Here is a tiny trained network, its code and every weight. The questions are about switching its units off for an input and a target symbol, where a switched-off unit gives its printed mean instead of its output.

import numpy as np


def w(rows, s, z=0):
    codes = np.array(rows[::2]) - 128.0
    scale = np.full(codes.shape[1], s)
    scale[-1] = z or s
    return codes * scale


def norm(h):
    return h / np.sqrt((h * h).mean(-1, keepdims=True) + 1e-5)


def f(y):
    return y / 2 * (1 + np.tanh(0.7978845608 * (y + 0.044715 * y**3)))


def softmax(a):
    e = np.exp(a - a.max(-1, keepdims=True))
    return e / e.sum(-1, keepdims=True)


def log_softmax(a):
    a = a - a.max(-1, keepdims=True)
    return a - np.log(np.exp(a).sum(-1, keepdims=True))


def net(x, mask):
    ids = ['Ωβδθπσφ'.index(c) for c in x.split()]
    T = len(ids)
    res = E[ids] + P[:T]
    u = 0
    for l in range(3):
        q, k, v = (norm(res) @ M[l].T for M in (Q, K, V))
        z = softmax(np.where(np.tri(T) > 0, q @ k.T / 2**0.5, -1e9)) @ v
        res = res + np.where(mask[u], z, O[l][:, -1]) @ O[l][:, :-1]
        u += 1
        y = f(norm(res) @ A[l][:, :-1].T + A[l][:, -1])
        res = res + np.where(mask[u : u + 4], y, B[l][:, -1]) @ B[l][:, :-1]
        u += 4
    return log_softmax(norm(res)[-1] @ U[:, :-1].T + U[:, -1])


Q, K, V, O, A, B = {}, {}, {}, {}, {}, {}
E = w([
[142,108,96,104,138,95,168,180,81,177],'Ω',
[1,72,115,109,163,146,217,144,82,183],'β',
[231,105,135,115,134,98,131,171,60,106],'δ',
[95,200,55,168,146,35,115,171,145,49],'θ',
[183,38,122,114,181,131,161,102,173,145],'π',
[181,82,100,192,105,181,63,150,176,201],'σ',
[145,120,86,145,144,65,116,143,198,132],'φ',
],0.0083)
P = w([
[125,207,175,66,84,82,159,30,177,185],'0',
[104,89,107,84,105,122,159,255,189,125],'1',
[110,148,145,169,209,106,84,113,42,132],'2',
[93,84,127,84,120,130,153,251,194,99],'3',
[146,62,89,161,118,88,114,102,90,177],'4',
[159,126,40,178,55,245,153,215,63,7],'5',
],0.0076)
Q[0] = w([
[110,126,94,146,56,180,194,255,53,89],'0.h0',
[123,185,86,185,8,200,124,25,43,90],'0.h0',
],0.0065)
K[0] = w([
[102,188,150,124,193,116,127,85,1,126],'0.h0',
[107,138,136,211,210,136,39,197,20,124],'0.h0',
],0.0078)
V[0] = w([
[141,188,97,139,135,54,75,150,131,81],'0.h0',
[181,110,115,176,108,167,2,116,150,189],'0.h0',
],0.0062)
O[0] = w([
[181,136,187,141,223,145,227,171,155,254,6],'0.h0',
[71,149,90,28,204,89,111,153,90,110,211],'0.h0',
],0.0061,0.0015)
A[0] = w([
[111,154,67,199,169,8,86,85,112,157,209],'0.n0',
[148,243,121,107,32,63,70,53,119,114,136],'0.n1',
[197,171,254,34,158,126,117,59,84,94,4],'0.n2',
[201,161,189,216,66,220,65,90,193,175,12],'0.n3',
],0.0062,0.0027)
B[0] = w([
[187,55,165,204,155,171,109,70,145,221,254],'0.n0',
[125,234,97,46,147,23,238,51,71,198,175],'0.n1',
[118,107,112,116,176,103,222,141,79,1,126],'0.n2',
[93,191,115,53,165,25,192,113,79,102,189],'0.n3',
],0.0071,0.0041)
Q[1] = w([
[24,100,221,50,1,54,196,165,205,149],'1.h0',
[72,111,179,127,232,99,18,127,145,248],'1.h0',
],0.0054)
K[1] = w([
[38,186,157,3,73,92,214,118,171,164],'1.h0',
[200,38,76,66,37,67,179,128,206,122],'1.h0',
],0.0064)
V[1] = w([
[3,167,168,119,109,144,116,78,180,180],'1.h0',
[140,123,133,139,101,123,126,150,175,118],'1.h0',
],0.0052)
O[1] = w([
[244,219,35,133,63,254,88,110,172,138,192],'1.h0',
[172,199,20,148,179,46,128,121,129,111,2],'1.h0',
],0.0051,0.00089)
A[1] = w([
[150,154,151,182,42,211,159,172,170,89,4],'1.n0',
[90,97,107,144,75,121,219,150,119,104,86],'1.n1',
[114,146,110,97,117,37,154,3,39,174,96],'1.n2',
[145,112,95,25,171,202,156,133,136,101,166],'1.n3',
],0.0074,0.0019)
B[1] = w([
[161,203,188,76,158,103,176,90,138,95,185],'1.n0',
[249,117,209,128,135,149,55,114,168,123,178],'1.n1',
[113,82,135,68,254,83,161,102,87,180,253],'1.n2',
[82,224,62,161,127,56,100,184,143,81,187],'1.n3',
],0.0078,0.0055)
Q[2] = w([
[90,134,161,41,123,2,167,153,164,145],'2.h0',
[215,66,139,128,76,174,179,135,167,82],'2.h0',
],0.01)
K[2] = w([
[69,183,89,3,127,57,193,77,172,131],'2.h0',
[147,154,152,164,167,204,218,98,62,90],'2.h0',
],0.0079)
V[2] = w([
[113,107,123,39,54,170,76,134,219,217],'2.h0',
[93,3,117,145,182,154,113,44,82,80],'2.h0',
],0.004)
O[2] = w([
[171,254,54,135,153,122,185,148,180,16,87],'2.h0',
[186,81,101,160,92,165,97,191,147,183,255],'2.h0',
],0.0076,0.00076)
A[2] = w([
[153,126,150,81,216,77,236,101,135,169,114],'2.n0',
[165,130,196,176,108,117,231,92,135,162,181],'2.n1',
[148,210,68,140,35,231,170,2,148,79,17],'2.n2',
[149,81,111,87,50,176,45,120,160,51,1],'2.n3',
],0.0077,0.0034)
B[2] = w([
[80,186,185,131,104,99,192,39,27,189,255],'2.n0',
[78,128,55,59,210,139,30,62,133,132,190],'2.n1',
[144,68,50,184,137,230,254,31,146,22,148],'2.n2',
[54,227,169,181,39,74,134,97,81,169,166],'2.n3',
],0.0083,0.0084)
U = w([
[65,162,153,97,193,100,165,74,81,158,125],'Ω',
[147,46,159,153,152,159,103,164,148,153,252],'β',
[163,175,207,51,167,145,37,101,167,80,27],'δ',
[144,141,130,143,119,184,200,105,161,67,214],'θ',
[178,177,165,173,177,118,254,232,156,156,48],'π',
[90,180,189,185,49,85,111,150,118,126,92],'σ',
[59,152,57,61,152,111,72,172,118,71,97],'φ',
],0.0064,0.0026)

Each question gives the input, a string of symbols that net reads in full, and the target symbol t.
The units are the heads (2 rows each of Q, K, V and O) and the neurons (one row each of A and B). Each row of codes is followed by its name. A weight is (code - 128) times the scale printed after its matrix; where a second scale follows, it is the last column's (O, A, B and U).
mask holds one flag per unit, layer by layer, with each layer's heads first. A switched-off unit (its flag False) gives its mean, the last column of its rows in O or B, instead of its output. The means were averaged over made-up inputs and are rounded, as every weight is.
A unit's drop is (log p(t) with every unit on - log p(t) with that unit switched off) / (log p(t) with every unit on - log p(t) with every unit switched off).
The circuit of an input: a set's keep is (log p(t) with only the set's units on - log p(t) with every unit switched off) / (log p(t) with every unit on - log p(t) with every unit switched off). Starting from the 12 units with the biggest drops (on a tie, the unit counted first), units are removed one at a time, each time the one whose removal leaves the highest keep (on an exact tie, the one counted first), for as long as the keep stays at least 0.8.
circuit, biggest first: the units of the circuit, biggest drop first
top k neurons: the k neurons with the biggest drops, biggest first
top k neurons in layer l: the k neurons of layer l with the biggest drops, biggest first
input σ σ π θ, target φ: circuit, biggest first => [2.n0; 1.n2]
input π σ δ φ, target σ: top 2 neurons => [2.n3; 1.n2]
input β σ σ φ, target θ: circuit, biggest first => [1.h0; 2.n2; 0.h0]
input β φ φ β σ θ, target π: top 2 neurons in layer 2 => [2.n1; 2.n0]
input σ β θ Ω θ, target β: top 2 neurons in layer 0 => [0.n0; 0.n3]
input β σ φ β Ω π, target π: circuit, biggest first => [1.n3; 0.h0; 0.n0; 2.n1]
input θ σ β π π π, target θ: top 2 neurons in layer 2 => [2.n2; 2.n0]
input φ δ σ φ φ, target β: top 2 neurons in layer 1 => [1.n0; 1.n2]
input δ φ σ σ δ σ, target φ: circuit, biggest first => [0.h0; 2.n0]
input θ θ θ, target β: top 3 neurons in layer 0 => [0.n0; 0.n1; 0.n3]
input π π θ π δ, target β: top 4 neurons => [0.n1; 0.n3; 1.n2; 1.n0]
input δ σ φ σ σ Ω, target π: top neuron => [1.n3]
input Ω Ω β θ, target δ: top 2 neurons => [1.n0; 1.n2]
input π φ σ β, target σ: top neuron => [2.n3]
input σ σ π σ θ δ, target σ: top 2 neurons => [1.n2; 0.n0]
input δ Ω π β θ π, target σ: top 2 neurons => [1.n2; 0.n0]
input φ σ β φ, target π: top 3 neurons => [1.n2; 0.n0; 2.n1]
input Ω θ β φ, target δ: top 2 neurons => [1.n0; 1.n2]
input β π φ β π, target β: top 2 neurons => [0.n1; 0.n3]
input π δ β σ, target σ: top 2 neurons => [2.n3; 1.n2]
input σ β φ σ σ σ, target π: top 2 neurons => [1.n3; 0.n0]
input φ δ Ω δ, target π: top neuron => [0.n0]
input π σ Ω φ σ, target β: top 2 neurons in layer 0 => [0.n1; 0.n0]
input σ β β, target β: top 2 neurons in layer 0 => [0.n1; 0.n3]
input φ σ Ω β, target π: top 2 neurons in layer 1 => [1.n2; 1.n3]
